Below are the code and all the weights of a small trained network. Each question names an input and a class and asks about switching units off, where a switched-off unit gives its printed mean instead of its output.

import numpy as np


def w(rows, s, z=0):
    codes = np.array(rows[::2]) - 128.0
    scale = np.full(codes.shape[1], s)
    scale[-1] = z or s
    return codes * scale


def f(y):
    return y / 2 * (1 + np.tanh(0.7978845608 * (y + 0.044715 * y**3)))


def log_softmax(a):
    a = a - a.max(-1, keepdims=True)
    return a - np.log(np.exp(a).sum(-1, keepdims=True))


def net(x, mask):
    res = np.array(x, float).reshape(1, 2) / 4 @ E
    y = f(res @ A[0][:, :-1].T + A[0][:, -1])
    res = res + np.where(mask, y, B[0][:, -1]) @ B[0][:, :-1]
    return log_softmax(res[-1] @ U[:, :-1].T + U[:, -1])


A, B = {}, {}
E = w([
[125,52,56,122,128,163,99,97,162],'x0',
[58,130,172,183,162,74,7,132,132],'x1',
],0.017)
A[0] = w([
[215,116,161,102,100,147,208,125,107,254],'N0',
[152,248,161,61,167,102,175,184,32,55],'N1',
[150,82,14,69,156,169,82,41,184,24],'N2',
[125,78,141,104,129,160,179,120,154,58],'N3',
[140,173,89,73,121,140,196,83,124,66],'N4',
[81,139,75,123,59,123,165,130,84,72],'N5',
[171,133,133,137,125,113,159,116,113,79],'N6',
],0.011)
B[0] = w([
[127,120,123,144,130,111,98,151,149,252],'N0',
[113,114,102,90,155,129,157,125,107,206],'N1',
[126,107,112,125,179,128,147,126,111,186],'N2',
[99,143,121,124,125,101,122,83,108,150],'N3',
[118,133,131,136,127,109,123,137,135,182],'N4',
[99,138,119,142,105,114,129,89,114,139],'N5',
[66,151,141,151,108,129,138,2,98,140],'N6',
],0.035,0.021)
U = w([
[118,85,96,56,173,146,184,114,91,120],'0',
[59,157,141,171,129,70,69,95,126,108],'1',
[244,115,133,104,134,143,105,253,183,249],'2',
[151,155,136,108,95,192,145,101,148,93],'3',
[172,155,136,111,110,165,160,80,133,96],'4',
[166,172,116,129,101,193,150,121,127,95],'5',
[146,134,165,123,76,179,158,75,152,96],'6',
[166,173,112,91,110,182,129,73,131,98],'7',
],0.016,0.018)

Each question gives the input, the list of numbers given to net, and the class t.
The units are the neurons (one row each of A and B). Each row of codes is followed by its name. A weight is (code - 128) times the scale printed after its matrix; where a second scale follows, it is the last column's (A, B and U).
mask holds one flag per neuron, in row order. A switched-off neuron (its flag False) gives its mean, the last column of its row in B, instead of its output. The means were averaged over made-up inputs and are rounded, as every weight is.
A unit's drop is (log p(t) with every unit on - log p(t) with that unit switched off) / (log p(t) with every unit on - log p(t) with every unit switched off).
The circuit of an input: a set's keep is (log p(t) with only the set's units on - log p(t) with every unit switched off) / (log p(t) with every unit on - log p(t) with every unit switched off). Starting from all 7 units, units are removed one at a time, each time the one whose removal leaves the highest keep (on an exact tie, the one counted first), for as long as the keep stays at least 0.8.
circuit, biggest first: the units of the circuit, biggest drop first
k most important neurons: the k neurons with the biggest drops, biggest first
drop when u is switched off: that unit's drop, to one decimal
input [-8,5], class 0: circuit, biggest first => N1
input [2,3], class 2: circuit, biggest first => N6, N3
input [-5,-6], class 1: 4 most important neurons => N0, N6, N4, N2
input [6,6], class 0: 2 most important neurons => N0, N2
input [6,-7], class 1: 4 most important neurons => N0, N1, N3, N4
input [3,-2], class 2: circuit, biggest first => N1, N6
input [-1,2], class 2: circuit, biggest first => N6, N3
input [3,-1], class 2: circuit, biggest first => N1, N6
input [4,-5], class 1: 3 most important neurons => N1, N0, N3
input [0,3], class 2: 4 most important neurons => N6, N1, N3, N5
input [-6,-7], class 1: 2 most important neurons => N0, N6
input [3,-4], class 1: 3 most important neurons => N1, N3, N0
input [6,5], class 0: 2 most important neurons => N0, N2
input [-4,3], class 0: circuit, biggest first => N0
input [-8,7], class 0: 2 most important neurons => N1, N0
input [-5,-8], class 1: drop when N0 is switched off => 0.8
input [-5,0], class 0: drop when N1 is switched off => 2.3
input [-3,-2], class 2: drop when N3 is switched off => 0.2
